Below is a small trained network, with its code and all its weights. Each question gives an input and a class and asks what happens when units are switched off, that is, made to give their printed mean instead of their output.

import numpy as np


def w(rows, s, z=0):
    codes = np.array(rows[::2]) - 128.0
    scale = np.full(codes.shape[1], s)
    scale[-1] = z or s
    return codes * scale


def norm(h):
    return h / np.sqrt((h * h).mean(-1, keepdims=True) + 1e-5)


def f(y):
    return np.maximum(y, 0)


def log_softmax(a):
    a = a - a.max(-1, keepdims=True)
    return a - np.log(np.exp(a).sum(-1, keepdims=True))


def net(x, mask):
    res = np.array(x, float).reshape(1, 8) / 4 @ E
    u = 0
    for l in range(2):
        y = f(norm(res) @ A[l][:, :-1].T + A[l][:, -1])
        res = res + np.where(mask[u : u + 12], y, B[l][:, -1]) @ B[l][:, :-1]
        u += 12
    return log_softmax(norm(res)[-1] @ U[:, :-1].T + U[:, -1])


A, B = {}, {}
E = w([
[139,169,108,87,29,145],'x0',
[60,179,136,89,30,195],'x1',
[135,54,136,176,159,232],'x2',
[92,192,167,37,154,196],'x3',
[17,217,83,140,94,64],'x4',
[79,254,101,83,187,95],'x5',
[140,8,196,107,103,151],'x6',
[114,99,51,77,72,109],'x7',
],0.0047)
A[0] = w([
[175,105,189,139,112,114,76],'L0N1',
[87,141,81,125,94,79,97],'L0N2',
[116,156,41,56,76,150,218],'L0N3',
[162,110,207,222,226,70,224],'L0N4',
[133,124,138,225,175,55,207],'L0N5',
[172,80,146,118,138,141,93],'L0N6',
[147,75,134,169,103,116,149],'L0N7',
[144,152,154,153,58,105,223],'L0N8',
[52,129,47,167,168,212,253],'L0N9',
[164,2,133,168,111,178,245],'L0N10',
[164,165,155,106,66,135,160],'L0N11',
[171,183,77,176,101,123,188],'L0N12',
],0.0099,0.0021)
B[0] = w([
[137,125,124,47,75,211,165],'L0N1',
[142,94,164,147,114,86,194],'L0N2',
[142,45,183,158,198,100,233],'L0N3',
[64,185,119,49,83,115,237],'L0N4',
[52,85,154,147,86,154,215],'L0N5',
[68,122,151,126,86,138,173],'L0N6',
[171,150,108,26,97,175,183],'L0N7',
[141,68,140,113,174,36,184],'L0N8',
[166,167,202,80,254,201,211],'L0N9',
[94,217,98,47,137,177,253],'L0N10',
[116,149,149,146,126,58,176],'L0N11',
[121,107,148,74,122,50,191],'L0N12',
],0.0076,0.0074)
A[1] = w([
[118,110,118,132,144,116,37],'L1N1',
[110,128,127,118,185,161,193],'L1N2',
[88,111,167,112,53,46,232],'L1N3',
[121,131,190,188,143,102,105],'L1N4',
[154,129,84,181,138,104,100],'L1N5',
[185,189,160,99,136,179,203],'L1N6',
[69,120,116,136,177,84,140],'L1N7',
[168,151,142,68,72,161,247],'L1N8',
[89,85,122,89,118,62,131],'L1N9',
[7,209,108,132,198,165,193],'L1N10',
[128,145,88,136,93,178,102],'L1N11',
[169,110,79,161,160,63,250],'L1N12',
],0.011,0.0017)
B[1] = w([
[231,128,152,154,128,131,135],'L1N1',
[187,168,220,252,7,87,187],'L1N2',
[53,92,50,143,206,115,237],'L1N3',
[165,117,105,98,120,146,163],'L1N4',
[153,247,63,13,160,198,130],'L1N5',
[48,121,202,179,135,92,202],'L1N6',
[59,133,203,208,81,116,197],'L1N7',
[90,85,145,143,178,140,210],'L1N8',
[134,64,161,134,145,123,219],'L1N9',
[201,137,86,255,127,170,254],'L1N10',
[125,137,132,105,75,205,147],'L1N11',
[33,92,167,73,171,162,164],'L1N12',
],0.0057,0.0095)
U = w([
[103,138,126,63,125,210,231],'0',
[48,99,123,140,208,53,202],'1',
[88,170,5,198,152,133,119],'2',
[156,189,167,194,213,167,135],'3',
[172,133,110,122,134,123,3],'4',
[159,60,54,93,167,114,41],'5',
],0.011,0.0032)

Each question gives the input, the list of numbers given to net, and the class t.
The units are the neurons (one row each of A and B). Each row of codes is followed by its name. A weight is (code - 128) times the scale printed after its matrix; where a second scale follows, it is the last column's (A, B and U).
mask holds one flag per neuron, layer by layer. A switched-off neuron (its flag False) gives its mean, the last column of its row in B, instead of its output. The means were averaged over made-up inputs and are rounded, as every weight is.
A unit's drop is (log p(t) with every unit on - log p(t) with that unit switched off) / (log p(t) with every unit on - log p(t) with every unit switched off).
The circuit of an input: a set's keep is (log p(t) with only the set's units on - log p(t) with every unit switched off) / (log p(t) with every unit on - log p(t) with every unit switched off). Starting from the 12 units with the biggest drops (on a tie, the unit counted first), units are removed one at a time, each time the one whose removal leaves the highest keep (on an exact tie, the one counted first), for as long as the keep stays at least 0.8.
circuit, biggest first: the units of the circuit, biggest drop first
most important unit: the unit with the biggest drop
top k neurons: the k neurons with the biggest drops, biggest first
top k neurons in layer l: the k neurons of layer l with the biggest drops, biggest first
drop of u: that unit's drop, to one decimal
input [-1,4,-4,7,6,3,-2,-4], class 3: circuit, biggest first : L1N10, L0N4
input [5,-5,2,-8,2,-2,7,6], class 0: circuit, biggest first : L0N10, L0N7
input [-3,-7,-6,1,0,8,-1,-4], class 2: circuit, biggest first : L1N10, L0N3, L0N8, L0N9
input [-7,-3,-2,-2,3,-6,-6,2], class 2: circuit, biggest first : L0N3, L1N10
input [2,-1,-1,-3,-8,3,-4,4], class 5: circuit, biggest first : L1N7
input [-1,0,8,-1,2,-2,-1,7], class 3: circuit, biggest first : L0N9, L1N2
input [-6,-7,7,-3,6,-5,0,1], class 0: top 2 neurons in layer 0 : L0N4, L0N7
input [-8,-1,-1,1,-3,-4,-6,6], class 2: top 3 neurons : L1N10, L0N3, L0N1
input [8,-3,8,-1,4,-4,-3,3], class 3: top 3 neurons : L0N9, L0N10, L1N2
input [-8,6,-1,-4,4,5,6,-8], class 2: top 2 neurons in layer 0 : L0N3, L0N4
input [2,5,7,-3,5,-7,-5,5], class 3: top 2 neurons in layer 1 : L1N2, L1N3
input [8,-3,-3,7,-4,-3,-6,-7], class 1: top 2 neurons in layer 0 : L0N9, L0N10
input [7,-8,2,6,7,-5,5,-2], class 0: drop of L0N10 : 0.1
input [-4,7,5,7,1,1,-3,-1], class 3: drop of L1N10 : 0.0
input [-3,6,7,7,5,-3,7,7], class 3: drop of L0N9 : 0.2
input [-6,-4,6,-6,-4,-5,8,3], class 0: most important unit : L0N10
